Here is a tiny trained network, its code and every weight. The questions are about switching its units off for an input and a target symbol, where a switched-off unit gives its printed mean instead of its output.

import numpy as np


def w(rows, s, z=0):
    codes = np.array(rows[::2]) - 128.0
    scale = np.full(codes.shape[1], s)
    scale[-1] = z or s
    return codes * scale


def f(y):
    return y / 2 * (1 + np.tanh(0.7978845608 * (y + 0.044715 * y**3)))


def softmax(a):
    e = np.exp(a - a.max(-1, keepdims=True))
    return e / e.sum(-1, keepdims=True)


def log_softmax(a):
    a = a - a.max(-1, keepdims=True)
    return a - np.log(np.exp(a).sum(-1, keepdims=True))


def net(x, mask):
    ids = ['βδθλπσ'.index(c) for c in x.split()]
    T = len(ids)
    res = E[ids] + P[:T]
    u = 0
    for l in range(2):
        r = res
        for j in range(3):
            rows = slice(2 * j, 2 * j + 2)
            q, k, v = (r @ M[l][rows].T for M in (Q, K, V))
            z = softmax(np.where(np.tri(T) > 0, q @ k.T / 2**0.5, -1e9)) @ v
            o = O[l][rows]
            res = res + np.where(mask[u + j], z, o[:, -1]) @ o[:, :-1]
        u += 3
        y = f(res @ A[l][:, :-1].T + A[l][:, -1])
        res = res + np.where(mask[u : u + 12], y, B[l][:, -1]) @ B[l][:, :-1]
        u += 12
    return log_softmax(res[-1] @ U[:, :-1].T + U[:, -1])


Q, K, V, O, A, B = {}, {}, {}, {}, {}, {}
E = w([
[75,56,157,159,69,195],'β',
[186,122,164,189,160,90],'δ',
[110,138,98,49,101,96],'θ',
[218,133,169,40,143,131],'λ',
[47,178,44,147,83,103],'π',
[114,174,116,254,115,120],'σ',
],0.0063)
P = w([
[38,223,188,32,255,147],'0',
[105,182,177,88,137,86],'1',
[111,144,163,94,104,118],'2',
[152,94,93,110,91,145],'3',
[149,65,83,116,99,201],'4',
[159,35,55,127,110,233],'5',
],0.0032)
Q[0] = w([
[65,78,56,72,76,61],'0.h0',
[144,159,135,226,88,136],'0.h0',
[132,82,107,227,135,44],'0.h1',
[252,191,159,155,111,111],'0.h1',
[118,115,132,171,121,62],'0.h2',
[159,208,109,85,90,149],'0.h2',
],0.018)
K[0] = w([
[6,140,84,55,54,133],'0.h0',
[136,129,184,237,167,137],'0.h0',
[5,116,79,176,134,105],'0.h1',
[218,182,124,217,204,80],'0.h1',
[118,188,170,155,164,155],'0.h2',
[44,98,108,119,96,94],'0.h2',
],0.016)
V[0] = w([
[41,113,109,173,106,142],'0.h0',
[202,131,145,85,134,142],'0.h0',
[41,108,94,158,101,95],'0.h1',
[133,94,110,29,129,92],'0.h1',
[123,131,126,101,134,125],'0.h2',
[58,164,128,2,117,160],'0.h2',
],0.0091)
O[0] = w([
[144,102,152,44,143,156,109],'0.h0',
[112,149,109,205,112,133,89],'0.h0',
[182,132,188,184,167,197,146],'0.h1',
[45,138,43,173,137,185,47],'0.h1',
[156,133,134,144,122,115,152],'0.h2',
[252,156,250,200,79,90,254],'0.h2',
],0.0048,0.00084)
A[0] = w([
[72,179,111,2,158,85,126],'0.n0',
[190,96,162,159,127,122,42],'0.n1',
[106,135,163,224,161,115,42],'0.n2',
[40,212,57,224,106,94,3],'0.n3',
[121,128,140,130,150,130,150],'0.n4',
[97,97,98,140,181,101,55],'0.n5',
[113,74,195,104,120,173,11],'0.n6',
[78,83,88,101,88,132,19],'0.n7',
[119,144,128,130,116,132,106],'0.n8',
[211,112,184,72,184,115,85],'0.n9',
[60,168,133,72,144,176,117],'0.n10',
[71,150,165,139,88,102,99],'0.n11',
],0.016,0.0025)
B[0] = w([
[203,207,235,85,92,124,231],'0.n0',
[127,135,140,63,52,130,183],'0.n1',
[154,155,193,44,103,46,211],'0.n2',
[174,126,251,32,99,116,162],'0.n3',
[141,158,129,116,142,116,153],'0.n4',
[115,141,78,92,187,194,53],'0.n5',
[42,237,139,89,105,146,89],'0.n6',
[158,129,192,115,127,107,80],'0.n7',
[119,104,126,143,135,119,110],'0.n8',
[152,173,221,76,96,51,254],'0.n9',
[138,75,222,116,130,79,119],'0.n10',
[100,126,111,218,135,77,150],'0.n11',
],0.015,0.0012)
Q[1] = w([
[140,102,118,119,97,176],'1.h0',
[152,99,110,86,119,149],'1.h0',
[123,150,202,77,166,112],'1.h1',
[2,92,43,112,237,214],'1.h1',
[213,88,164,137,84,36],'1.h2',
[25,126,111,144,146,130],'1.h2',
],0.028)
K[1] = w([
[109,114,120,137,108,111],'1.h0',
[137,109,107,125,89,138],'1.h0',
[108,187,160,112,90,88],'1.h1',
[252,23,83,95,84,118],'1.h1',
[227,113,135,103,108,81],'1.h2',
[74,93,154,117,183,128],'1.h2',
],0.036)
V[1] = w([
[5,164,148,117,113,188],'1.h0',
[97,130,192,181,39,211],'1.h0',
[99,149,107,34,107,147],'1.h1',
[194,175,139,120,214,113],'1.h1',
[126,136,137,88,140,82],'1.h2',
[190,170,35,153,92,153],'1.h2',
],0.013)
O[1] = w([
[176,179,70,28,141,31,18],'1.h0',
[143,242,73,181,96,59,133],'1.h0',
[44,166,129,106,104,131,124],'1.h1',
[254,147,63,87,77,139,253],'1.h1',
[180,136,131,157,137,159,244],'1.h2',
[81,50,176,153,115,72,25],'1.h2',
],0.0075,0.0065)
A[1] = w([
[175,129,246,75,101,48,110],'1.n0',
[75,104,159,115,119,177,172],'1.n1',
[53,29,65,139,149,116,15],'1.n2',
[137,133,249,110,112,87,2],'1.n3',
[86,62,15,186,177,193,124],'1.n4',
[119,134,93,76,131,84,110],'1.n5',
[122,118,141,187,136,86,133],'1.n6',
[117,95,123,118,140,121,92],'1.n7',
[37,169,115,140,101,93,122],'1.n8',
[133,41,57,213,166,189,138],'1.n9',
[91,134,92,142,102,190,169],'1.n10',
[70,97,143,196,76,117,119],'1.n11',
],0.014,0.0064)
B[1] = w([
[126,113,152,140,153,113,245],'1.n0',
[98,149,146,139,136,173,146],'1.n1',
[140,160,154,103,4,72,132],'1.n2',
[122,154,90,114,111,149,162],'1.n3',
[125,111,196,147,167,121,152],'1.n4',
[106,102,161,151,118,167,130],'1.n5',
[128,111,155,112,120,120,132],'1.n6',
[102,118,115,142,135,123,118],'1.n7',
[187,103,97,126,130,125,172],'1.n8',
[115,114,80,128,105,169,173],'1.n9',
[82,159,110,110,140,98,153],'1.n10',
[89,86,106,131,116,61,146],'1.n11',
],0.029,0.012)
U = w([
[163,153,21,95,55,166,147],'β',
[78,224,143,85,179,108,88],'δ',
[83,110,168,130,85,92,27],'θ',
[104,106,108,124,164,79,16],'λ',
[27,136,170,156,200,189,140],'π',
[202,120,253,154,176,81,253],'σ',
],0.0035,0.0036)

Each question gives the input, a string of symbols that net reads in full, and the target symbol t.
The units are the heads (2 rows each of Q, K, V and O) and the neurons (one row each of A and B). Each row of codes is followed by its name. A weight is (code - 128) times the scale printed after its matrix; where a second scale follows, it is the last column's (O, A, B and U).
mask holds one flag per unit, layer by layer, with each layer's heads first. A switched-off unit (its flag False) gives its mean, the last column of its rows in O or B, instead of its output. The means were averaged over made-up inputs and are rounded, as every weight is.
A unit's drop is (log p(t) with every unit on - log p(t) with that unit switched off) / (log p(t) with every unit on - log p(t) with every unit switched off).
The circuit of an input: a set's keep is (log p(t) with only the set's units on - log p(t) with every unit switched off) / (log p(t) with every unit on - log p(t) with every unit switched off). Starting from the 12 units with the biggest drops (on a tie, the unit counted first), units are removed one at a time, each time the one whose removal leaves the highest keep (on an exact tie, the one counted first), for as long as the keep stays at least 0.8.
units of the circuit, in order: the units of the circuit, biggest drop first
unit that matters most: the unit with the biggest drop
k most important neurons: the k neurons with the biggest drops, biggest first
k most important neurons of layer l: the k neurons of layer l with the biggest drops, biggest first
which heads matter: for each layer, one digit per head in row order, 1 if its drop is at least 0.15 and else 0, layers parted by /
input λ β σ, target θ: units of the circuit, in order -> [0.n6, 1.n11, 1.h1, 0.n0]
input δ β π, target π: unit that matters most -> 0.n6
input β δ δ δ θ δ, target π: 2 most important neurons -> [0.n6, 1.n4]
input σ δ δ σ, target β: units of the circuit, in order -> [0.n9, 1.n9, 1.n0]
input σ π δ δ σ π, target β: which heads matter -> 111 / 010
input δ δ λ δ β λ, target π: units of the circuit, in order -> [0.n6, 1.h1]
input λ θ δ σ θ, target β: units of the circuit, in order -> [0.n0, 0.n9, 1.h1]
input σ δ δ δ θ δ, target θ: 4 most important neurons -> [1.n2, 0.n0, 0.n3, 1.n4]
input σ β δ δ δ, target π: 2 most important neurons -> [1.n4, 0.n3]
input δ λ δ β, target θ: which heads matter -> 100 / 011
input π δ π, target β: 2 most important neurons -> [0.n9, 0.n2]
input σ σ β, target δ: units of the circuit, in order -> [0.n6, 0.h0, 1.n10, 1.h2]
input σ σ λ β, target δ: units of the circuit, in order -> [0.n6, 1.n10, 1.h1]
input θ π δ λ π π, target π: 2 most important neurons of layer 0 -> [0.n3, 0.n9]
input π δ λ θ δ, target β: unit that matters most -> 1.n9
input σ δ δ σ σ, target π: which heads matter -> 111 / 010
input π π σ σ, target β: which heads matter -> 100 / 010
input θ δ θ, target β: 3 most important neurons of layer 0 -> [0.n0, 0.n9, 0.n2]
input δ δ β, target π: which heads matter -> 000 / 100
input π δ δ δ δ, target θ: unit that matters most -> 0.h2
input β σ δ λ θ λ, target π: which heads matter -> 110 / 010
